Here is a tiny trained network, its code and every weight. The questions are about switching its units off for an input and a target symbol, where a switched-off unit gives its printed mean instead of its output.

import numpy as np


def w(rows, s, z=0):
    codes = np.array(rows[::2]) - 128.0
    scale = np.full(codes.shape[1], s)
    scale[-1] = z or s
    return codes * scale


def norm(h):
    return h / np.sqrt((h * h).mean(-1, keepdims=True) + 1e-5)


def f(y):
    return y / 2 * (1 + np.tanh(0.7978845608 * (y + 0.044715 * y**3)))


def softmax(a):
    e = np.exp(a - a.max(-1, keepdims=True))
    return e / e.sum(-1, keepdims=True)


def log_softmax(a):
    a = a - a.max(-1, keepdims=True)
    return a - np.log(np.exp(a).sum(-1, keepdims=True))


def net(x, mask):
    ids = ['ΛΣβεζηθμπφ'.index(c) for c in x.split()]
    T = len(ids)
    res = E[ids] + P[:T]
    r = norm(res)
    for j in range(2):
        rows = slice(3 * j, 3 * j + 3)
        q, k, v = (r @ M[0][rows].T for M in (Q, K, V))
        z = softmax(np.where(np.tri(T) > 0, q @ k.T / 3**0.5, -1e9)) @ v
        o = O[0][rows]
        res = res + np.where(mask[j], z, o[:, -1]) @ o[:, :-1]
    y = f(norm(res) @ A[0][:, :-1].T + A[0][:, -1])
    res = res + np.where(mask[2:10], y, B[0][:, -1]) @ B[0][:, :-1]
    return log_softmax(norm(res)[-1] @ U[:, :-1].T + U[:, -1])


Q, K, V, O, A, B = {}, {}, {}, {}, {}, {}
E = w([
[102,145,185,161,176,120,190],'Λ',
[123,99,88,156,169,154,137],'Σ',
[69,90,122,117,190,163,128],'β',
[190,162,164,104,178,233,67],'ε',
[145,148,45,170,109,144,140],'ζ',
[93,15,140,113,51,114,235],'η',
[118,93,170,167,138,84,78],'θ',
[9,126,102,40,122,190,80],'μ',
[167,62,100,44,177,62,188],'π',
[108,105,156,200,190,100,137],'φ',
],0.014)
P = w([
[116,254,44,106,88,124,140],'0',
[117,207,67,147,124,149,118],'1',
[116,158,78,132,133,161,112],'2',
[130,122,80,124,116,164,114],'3',
[153,114,102,116,103,173,117],'4',
[180,105,115,119,83,168,121],'5',
],0.0074)
Q[0] = w([
[157,62,113,161,108,84,25],'head 1',
[204,198,97,3,1,136,186],'head 1',
[104,208,114,151,122,57,126],'head 1',
[161,103,157,131,71,74,126],'head 2',
[127,132,113,143,132,165,115],'head 2',
[120,80,119,148,175,172,132],'head 2',
],0.0098)
K[0] = w([
[132,97,111,117,52,111,57],'head 1',
[180,100,100,81,136,250,200],'head 1',
[119,145,81,115,121,119,141],'head 1',
[136,102,128,139,132,108,98],'head 2',
[142,131,137,138,137,151,127],'head 2',
[125,133,159,125,150,144,160],'head 2',
],0.014)
V[0] = w([
[136,181,105,135,177,169,202],'head 1',
[169,53,81,159,157,127,151],'head 1',
[67,176,70,92,174,196,186],'head 1',
[136,173,14,66,103,208,187],'head 2',
[129,3,39,118,118,156,30],'head 2',
[95,181,86,98,165,132,190],'head 2',
],0.0051)
O[0] = w([
[183,101,141,112,52,58,59,167],'head 1',
[69,173,42,83,106,125,74,139],'head 1',
[85,2,59,69,55,126,60,190],'head 1',
[123,255,155,182,168,100,107,253],'head 2',
[37,134,69,102,65,32,86,142],'head 2',
[147,200,220,115,134,146,136,195],'head 2',
],0.0045,0.0051)
A[0] = w([
[193,103,87,57,123,125,129,90],'neuron 1',
[113,129,125,41,106,149,116,79],'neuron 2',
[99,135,113,123,96,66,176,107],'neuron 3',
[162,162,174,169,112,95,151,94],'neuron 4',
[133,245,167,151,156,135,64,84],'neuron 5',
[113,84,118,134,156,120,138,170],'neuron 6',
[87,232,148,149,187,109,215,38],'neuron 7',
[165,188,2,208,35,109,83,1],'neuron 8',
],0.0096,0.0082)
B[0] = w([
[125,194,138,99,219,105,139,136],'neuron 1',
[49,162,119,161,152,112,110,139],'neuron 2',
[181,46,172,111,138,125,132,132],'neuron 3',
[68,164,95,149,170,124,97,134],'neuron 4',
[146,49,101,110,139,170,190,181],'neuron 5',
[165,177,149,95,89,132,154,147],'neuron 6',
[55,3,91,206,220,86,142,156],'neuron 7',
[196,135,2,196,73,46,51,254],'neuron 8',
],0.0089,0.0096)
U = w([
[117,43,166,92,27,109,200,158],'Λ',
[170,132,42,181,75,87,87,200],'Σ',
[116,132,136,121,133,124,131,16],'β',
[145,152,135,30,190,34,161,153],'ε',
[132,200,251,194,115,98,118,240],'ζ',
[104,127,134,137,114,131,154,4],'η',
[2,168,119,90,96,176,87,161],'θ',
[118,127,137,126,127,120,136,11],'μ',
[66,55,104,204,216,130,167,143],'π',
[205,110,136,97,163,252,108,143],'φ',
],0.0068,0.0027)

Each question gives the input, a string of symbols that net reads in full, and the target symbol t.
The units are the heads (3 rows each of Q, K, V and O) and the neurons (one row each of A and B). Each row of codes is followed by its name. A weight is (code - 128) times the scale printed after its matrix; where a second scale follows, it is the last column's (O, A, B and U).
mask holds one flag per unit, heads first, then neurons. A switched-off unit (its flag False) gives its mean, the last column of its rows in O or B, instead of its output. The means were averaged over made-up inputs and are rounded, as every weight is.
A unit's drop is (log p(t) with every unit on - log p(t) with that unit switched off) / (log p(t) with every unit on - log p(t) with every unit switched off).
The circuit of an input: a set's keep is (log p(t) with only the set's units on - log p(t) with every unit switched off) / (log p(t) with every unit on - log p(t) with every unit switched off). Starting from all 10 units, units are removed one at a time, each time the one whose removal leaves the highest keep (on an exact tie, the one counted first), for as long as the keep stays at least 0.8.
circuit, biggest first: the units of the circuit, biggest drop first
most important unit: the unit with the biggest drop
top k neurons: the k neurons with the biggest drops, biggest first
heads that matter: for each layer, one digit per head in row order, 1 if its drop is at least 0.15 and else 0, layers parted by /
drop when u is switched off: that unit's drop, to one decimal
input ζ ζ μ θ π, target ε: heads that matter => 00
input μ μ Σ Λ Λ, target ζ: heads that matter => 11
input Λ θ ζ Σ, target π: top 2 neurons => (neuron 7; neuron 8)
input ζ ζ θ μ β, target π: circuit, biggest first => (head 1; neuron 7)
input Λ π ε μ ε Λ, target ζ: most important unit => head 1
input Σ η μ β, target θ: heads that matter => 00
input μ μ Σ ε ζ β, target θ: top 2 neurons => (neuron 8; neuron 5)
input ε ε ζ θ μ Λ, target π: top 3 neurons => (neuron 8; neuron 7; neuron 4)
input μ θ θ φ ζ θ, target Λ: top 3 neurons => (neuron 8; neuron 6; neuron 1)
input ζ φ ζ φ, target ζ: top 2 neurons => (neuron 8; neuron 5)
input ζ φ ζ π, target ε: circuit, biggest first => (neuron 8; neuron 1)
input θ θ θ, target Λ: circuit, biggest first => (head 2; neuron 8; neuron 6)
input ζ ζ φ, target π: drop when neuron 8 is switched off => 0.5
input ε ζ ζ φ θ, target π: drop when neuron 1 is switched off => 0.0
input μ β ζ φ Σ φ, target ζ: most important unit => head 2
input μ θ ε ζ ζ θ, target ζ: drop when neuron 5 is switched off => 0.5
